Here is a tiny trained network, its code and every weight. The questions are about switching its units off for an input and a target symbol, where a switched-off unit gives its printed mean instead of its output.

import numpy as np


def w(rows, s, z=0):
    codes = np.array(rows[::2]) - 128.0
    scale = np.full(codes.shape[1], s)
    scale[-1] = z or s
    return codes * scale


def norm(h):
    return h / np.sqrt((h * h).mean(-1, keepdims=True) + 1e-5)


def f(y):
    return np.maximum(y, 0)


def softmax(a):
    e = np.exp(a - a.max(-1, keepdims=True))
    return e / e.sum(-1, keepdims=True)


def log_softmax(a):
    a = a - a.max(-1, keepdims=True)
    return a - np.log(np.exp(a).sum(-1, keepdims=True))


def net(x, mask):
    ids = ['γδεζθλξω'.index(c) for c in x.split()]
    T = len(ids)
    res = E[ids] + P[:T]
    u = 0
    for l in range(3):
        r = norm(res)
        for j in range(2):
            rows = slice(2 * j, 2 * j + 2)
            q, k, v = (r @ M[l][rows].T for M in (Q, K, V))
            z = softmax(np.where(np.tri(T) > 0, q @ k.T / 2**0.5, -1e9)) @ v
            o = O[l][rows]
            res = res + np.where(mask[u + j], z, o[:, -1]) @ o[:, :-1]
        u += 2
        y = f(norm(res) @ A[l][:, :-1].T + A[l][:, -1])
        res = res + np.where(mask[u : u + 4], y, B[l][:, -1]) @ B[l][:, :-1]
        u += 4
    return log_softmax(norm(res)[-1] @ U[:, :-1].T + U[:, -1])


Q, K, V, O, A, B = {}, {}, {}, {}, {}, {}
E = w([
[122,170,149,164],'γ',
[141,165,105,112],'δ',
[120,141,112,108],'ε',
[113,162,167,167],'ζ',
[114,140,120,107],'θ',
[212,253,112,220],'λ',
[157,190,113,138],'ξ',
[91,129,143,138],'ω',
],0.005)
P = w([
[201,72,133,165],'0',
[79,94,71,250],'1',
[218,71,155,254],'2',
[42,176,161,109],'3',
[207,77,141,238],'4',
[44,155,103,71],'5',
[204,61,114,199],'6',
[56,137,77,98],'7',
],0.0042)
Q[0] = w([
[136,35,231,156],'L0H0',
[62,228,90,185],'L0H0',
[95,96,2,193],'L0H1',
[15,248,156,140],'L0H1',
],0.0066)
K[0] = w([
[184,164,146,153],'L0H0',
[82,138,135,115],'L0H0',
[123,127,137,1],'L0H1',
[80,170,94,132],'L0H1',
],0.014)
V[0] = w([
[82,80,145,43],'L0H0',
[185,213,198,123],'L0H0',
[109,24,155,18],'L0H1',
[112,82,252,175],'L0H1',
],0.0036)
O[0] = w([
[170,146,185,242,37],'L0H0',
[231,199,4,63,149],'L0H0',
[237,196,243,99,2],'L0H1',
[224,18,132,121,145],'L0H1',
],0.0037,0.0035)
A[0] = w([
[167,175,255,93,122],'L0N0',
[137,228,12,140,247],'L0N1',
[208,151,146,91,15],'L0N2',
[56,56,141,172,106],'L0N3',
],0.0038,0.0011)
B[0] = w([
[65,152,126,1,128],'L0N0',
[125,67,171,123,255],'L0N1',
[116,118,113,164,130],'L0N2',
[166,128,118,119,178],'L0N3',
],0.0064,0.004)
Q[1] = w([
[90,172,104,254],'L1H0',
[180,101,133,121],'L1H0',
[7,188,190,107],'L1H1',
[78,95,72,180],'L1H1',
],0.0066)
K[1] = w([
[211,136,30,184],'L1H0',
[123,175,151,76],'L1H0',
[18,190,103,176],'L1H1',
[135,218,1,137],'L1H1',
],0.0076)
V[1] = w([
[100,184,127,61],'L1H0',
[215,158,135,97],'L1H0',
[254,213,103,182],'L1H1',
[152,192,185,197],'L1H1',
],0.0044)
O[1] = w([
[200,124,121,152,2],'L1H0',
[158,132,131,16,85],'L1H0',
[1,68,191,49,63],'L1H1',
[114,54,115,23,43],'L1H1',
],0.004,0.0034)
A[1] = w([
[128,54,76,147,43],'L1N0',
[186,183,127,181,58],'L1N1',
[157,177,115,69,50],'L1N2',
[133,253,215,142,4],'L1N3',
],0.0057,0.0026)
B[1] = w([
[159,190,181,136,253],'L1N0',
[91,87,160,33,180],'L1N1',
[173,156,184,125,129],'L1N2',
[3,106,192,217,146],'L1N3',
],0.0055,0.0025)
Q[2] = w([
[3,169,141,108],'L2H0',
[210,123,110,159],'L2H0',
[17,198,143,16],'L2H1',
[236,51,76,157],'L2H1',
],0.0071)
K[2] = w([
[84,164,53,195],'L2H0',
[157,98,169,81],'L2H0',
[63,122,105,249],'L2H1',
[202,95,148,50],'L2H1',
],0.011)
V[2] = w([
[107,32,64,158],'L2H0',
[74,149,94,184],'L2H0',
[62,118,180,231],'L2H1',
[182,2,206,147],'L2H1',
],0.0048)
O[2] = w([
[178,93,121,1,252],'L2H0',
[178,152,91,112,248],'L2H0',
[139,76,180,171,210],'L2H1',
[167,152,197,87,229],'L2H1',
],0.0073,0.0021)
A[2] = w([
[152,175,57,115,4],'L2N0',
[107,159,236,93,143],'L2N1',
[58,188,83,157,98],'L2N2',
[3,202,159,135,97],'L2N3',
],0.0061,0.0027)
B[2] = w([
[101,75,138,206,185],'L2N0',
[56,123,62,157,252],'L2N1',
[135,175,205,59,206],'L2N2',
[254,150,156,66,165],'L2N3',
],0.0072,0.0022)
U = w([
[250,93,170,128,86],'γ',
[62,223,86,152,131],'δ',
[34,61,76,84,99],'ε',
[40,107,187,170,134],'ζ',
[159,224,168,124,122],'θ',
[157,113,63,78,253],'λ',
[179,122,35,191,93],'ξ',
[140,106,238,87,139],'ω',
],0.016,0.0054)

Each question gives the input, a string of symbols that net reads in full, and the target symbol t.
The units are the heads (2 rows each of Q, K, V and O) and the neurons (one row each of A and B). Each row of codes is followed by its name. A weight is (code - 128) times the scale printed after its matrix; where a second scale follows, it is the last column's (O, A, B and U).
mask holds one flag per unit, layer by layer, with each layer's heads first. A switched-off unit (its flag False) gives its mean, the last column of its rows in O or B, instead of its output. The means were averaged over made-up inputs and are rounded, as every weight is.
A unit's drop is (log p(t) with every unit on - log p(t) with that unit switched off) / (log p(t) with every unit on - log p(t) with every unit switched off).
The circuit of an input: a set's keep is (log p(t) with only the set's units on - log p(t) with every unit switched off) / (log p(t) with every unit on - log p(t) with every unit switched off). Starting from the 12 units with the biggest drops (on a tie, the unit counted first), units are removed one at a time, each time the one whose removal leaves the highest keep (on an exact tie, the one counted first), for as long as the keep stays at least 0.8.
units of the circuit, in order: the units of the circuit, biggest drop first
most important unit: the unit with the biggest drop
k most important neurons: the k neurons with the biggest drops, biggest first
top k neurons in layer l: the k neurons of layer l with the biggest drops, biggest first
heads that matter: for each layer, one digit per head in row order, 1 if its drop is at least 0.15 and else 0, layers parted by /
input θ γ γ λ λ δ λ, target θ: 4 most important neurons -> [L0N0; L0N1; L2N3; L2N1]
input λ ξ λ δ γ γ λ, target λ: heads that matter -> 11 / 11 / 11
input ω ε δ ξ γ, target ω: heads that matter -> 11 / 00 / 01
input ξ ω γ ξ δ δ ξ, target ξ: units of the circuit, in order -> [L2H1]
input ω ε ξ, target ω: units of the circuit, in order -> [L2H1; L0H1; L2H0; L1H1]
input γ γ γ ζ, target ξ: heads that matter -> 01 / 01 / 11
input δ γ δ, target δ: heads that matter -> 11 / 10 / 11
input γ γ λ γ ξ λ, target ξ: units of the circuit, in order -> [L2H0; L0N1; L1N0; L2N0]
input λ λ θ δ ξ ζ, target θ: 3 most important neurons -> [L2N2; L2N1; L1N3]
input ζ δ γ ω θ, target ζ: 3 most important neurons -> [L1N0; L0N1; L2N1]
input ω θ θ ω γ δ, target ζ: units of the circuit, in order -> [L2H1; L0H0]
input λ δ ζ θ λ θ γ, target λ: heads that matter -> 11 / 11 / 01
input λ λ ε ω, target ε: units of the circuit, in order -> [L2H0; L0H1; L2H1]
input ζ ε ξ ξ ε, target ζ: top 2 neurons in layer 0 -> [L0N1; L0N3]
input δ ξ ζ, target δ: most important unit -> L2N1
input γ γ λ ξ ε γ θ δ, target ξ: heads that matter -> 00 / 01 / 10
input ε ξ γ γ γ γ, target ξ: 2 most important neurons -> [L1N0; L0N1]
input λ ω ξ γ θ δ ξ, target λ: units of the circuit, in order -> [L0H0; L2H1; L1H1]
input ω ε ξ γ ξ θ γ, target ω: units of the circuit, in order -> [L2H1; L0H1; L1H1]
input ε ξ ζ θ γ ε, target ω: units of the circuit, in order -> [L0H0; L2N3]
input γ ζ ξ ω γ ε, target ζ: units of the circuit, in order -> [L2H1; L0H0]
input γ ε ω ε λ γ, target γ: units of the circuit, in order -> [L2N3]
input θ ε ξ, target θ: heads that matter -> 11 / 10 / 11
input ζ ξ ε γ ζ, target ζ: heads that matter -> 11 / 11 / 11
